Below are the code and all the weights of a small trained network. Each question names an input and a class and asks about switching units off, where a switched-off unit gives its printed mean instead of its output.

import numpy as np


def w(rows, s, z=0):
    codes = np.array(rows[::2]) - 128.0
    scale = np.full(codes.shape[1], s)
    scale[-1] = z or s
    return codes * scale


def norm(h):
    return h / np.sqrt((h * h).mean(-1, keepdims=True) + 1e-5)


def f(y):
    return y / 2 * (1 + np.tanh(0.7978845608 * (y + 0.044715 * y**3)))


def log_softmax(a):
    a = a - a.max(-1, keepdims=True)
    return a - np.log(np.exp(a).sum(-1, keepdims=True))


def net(x, mask):
    res = np.array(x, float).reshape(1, 5) / 4 @ E
    u = 0
    for l in range(3):
        y = f(norm(res) @ A[l][:, :-1].T + A[l][:, -1])
        res = res + np.where(mask[u : u + 12], y, B[l][:, -1]) @ B[l][:, :-1]
        u += 12
    return log_softmax(norm(res)[-1] @ U[:, :-1].T + U[:, -1])


A, B = {}, {}
E = w([
[81,109,255,187],'x0',
[136,124,181,59],'x1',
[128,128,128,129],'x2',
[173,10,158,149],'x3',
[128,128,127,129],'x4',
],0.0067)
A[0] = w([
[199,147,115,73,144],'L0N1',
[82,162,120,94,199],'L0N2',
[187,93,159,127,155],'L0N3',
[209,66,109,113,5],'L0N4',
[174,123,50,129,46],'L0N5',
[165,90,154,119,61],'L0N6',
[93,146,164,94,55],'L0N7',
[170,96,143,153,192],'L0N8',
[78,129,109,163,190],'L0N9',
[73,183,148,92,189],'L0N10',
[207,132,94,9,31],'L0N11',
[166,111,85,142,149],'L0N12',
],0.013,0.0031)
B[0] = w([
[32,159,48,106,203],'L0N1',
[133,207,223,146,203],'L0N2',
[104,86,72,110,196],'L0N3',
[208,86,79,94,209],'L0N4',
[241,151,204,106,230],'L0N5',
[110,101,54,107,157],'L0N6',
[204,144,198,104,156],'L0N7',
[145,72,52,128,195],'L0N8',
[129,126,111,249,183],'L0N9',
[161,153,214,162,237],'L0N10',
[2,100,60,152,255],'L0N11',
[196,145,152,134,199],'L0N12',
],0.0067,0.0048)
A[1] = w([
[118,148,187,121,153],'L1N1',
[101,177,145,66,110],'L1N2',
[74,53,110,123,106],'L1N3',
[72,135,195,47,115],'L1N4',
[134,142,166,161,49],'L1N5',
[79,95,135,21,156],'L1N6',
[103,160,177,77,3],'L1N7',
[143,111,111,97,45],'L1N8',
[118,50,148,34,89],'L1N9',
[223,44,158,74,169],'L1N10',
[168,253,115,124,106],'L1N11',
[138,120,161,198,127],'L1N12',
],0.013,0.0053)
B[1] = w([
[118,108,74,111,198],'L1N1',
[167,107,175,100,159],'L1N2',
[144,100,77,127,193],'L1N3',
[168,101,110,68,175],'L1N4',
[102,156,108,140,148],'L1N5',
[77,123,102,124,182],'L1N6',
[169,142,92,112,135],'L1N7',
[126,145,101,147,121],'L1N8',
[67,160,92,112,178],'L1N9',
[99,187,170,103,254],'L1N10',
[83,8,105,146,253],'L1N11',
[106,143,134,110,202],'L1N12',
],0.011,0.0056)
A[2] = w([
[60,157,137,131,202],'L2N1',
[85,120,131,70,78],'L2N2',
[175,119,108,107,140],'L2N3',
[105,123,124,64,187],'L2N4',
[192,235,206,70,33],'L2N5',
[100,100,31,105,115],'L2N6',
[152,163,84,174,159],'L2N7',
[120,189,82,119,203],'L2N8',
[87,80,120,207,148],'L2N9',
[199,198,109,128,253],'L2N10',
[69,254,128,166,38],'L2N11',
[105,119,104,180,205],'L2N12',
],0.014,0.0048)
B[2] = w([
[163,160,183,72,198],'L2N1',
[87,195,147,107,165],'L2N2',
[130,165,214,121,148],'L2N3',
[108,158,166,111,199],'L2N4',
[237,24,100,118,183],'L2N5',
[162,144,148,176,254],'L2N6',
[68,123,164,76,149],'L2N7',
[136,44,213,151,165],'L2N8',
[176,144,83,177,233],'L2N9',
[159,74,172,58,167],'L2N10',
[127,245,218,185,144],'L2N11',
[144,113,110,93,204],'L2N12',
],0.011,0.0081)
U = w([
[213,93,28,238,143],'0',
[244,56,209,44,168],'1',
[32,192,178,16,180],'2',
[51,48,13,31,50],'3',
[168,249,212,218,2],'4',
],0.014,0.0038)

Each question gives the input, the list of numbers given to net, and the class t.
The units are the neurons (one row each of A and B). Each row of codes is followed by its name. A weight is (code - 128) times the scale printed after its matrix; where a second scale follows, it is the last column's (A, B and U).
mask holds one flag per neuron, layer by layer. A switched-off neuron (its flag False) gives its mean, the last column of its row in B, instead of its output. The means were averaged over made-up inputs and are rounded, as every weight is.
A unit's drop is (log p(t) with every unit on - log p(t) with that unit switched off) / (log p(t) with every unit on - log p(t) with every unit switched off).
The circuit of an input: a set's keep is (log p(t) with only the set's units on - log p(t) with every unit switched off) / (log p(t) with every unit on - log p(t) with every unit switched off). Starting from the 12 units with the biggest drops (on a tie, the unit counted first), units are removed one at a time, each time the one whose removal leaves the highest keep (on an exact tie, the one counted first), for as long as the keep stays at least 0.8.
circuit, biggest first: the units of the circuit, biggest drop first
top k neurons: the k neurons with the biggest drops, biggest first
k most important neurons of layer l: the k neurons of layer l with the biggest drops, biggest first
drop when u is switched off: that unit's drop, to one decimal
input [7,-7,-2,1,-1], class 0: circuit, biggest first	(L2N9)
input [4,6,-4,1,6], class 2: circuit, biggest first	(L1N9 L2N2)
input [0,-8,6,1,2], class 1: circuit, biggest first	(L1N11 L2N10)
input [5,1,6,-8,1], class 1: 3 most important neurons of layer 1	(L1N4 L1N6 L1N9)
input [7,1,-3,-7,-4], class 1: 3 most important neurons of layer 1	(L1N4 L1N6 L1N9)
input [3,5,5,1,7], class 2: top 2 neurons	(L0N5 L1N9)
input [7,1,0,3,1], class 2: 3 most important neurons of layer 1	(L1N10 L1N11 L1N12)
input [6,0,2,6,-6], class 0: 3 most important neurons of layer 0	(L0N5 L0N8 L0N10)
input [-5,0,1,-4,4], class 0: 3 most important neurons of layer 1	(L1N10 L1N11 L1N12)
input [3,4,0,8,7], class 2: top 3 neurons	(L1N10 L0N11 L1N11)
input [5,-2,2,0,-7], class 4: top 4 neurons	(L1N11 L1N12 L0N11 L2N11)
input [0,6,2,4,7], class 3: top 2 neurons	(L0N5 L1N3)
input [-4,1,-5,8,-1], class 3: 2 most important neurons of layer 1	(L1N9 L1N10)
input [-7,2,7,-5,2], class 2: top neuron	(L0N1)
input [3,-1,-8,5,8], class 0: top 2 neurons	(L0N5 L1N3)
input [-4,5,6,0,-5], class 2: drop when L1N11 is switched off	0.5
input [-5,8,6,7,0], class 3: drop when L0N11 is switched off	0.1
input [6,-2,-3,-1,-1], class 4: drop when L1N6 is switched off	0.0
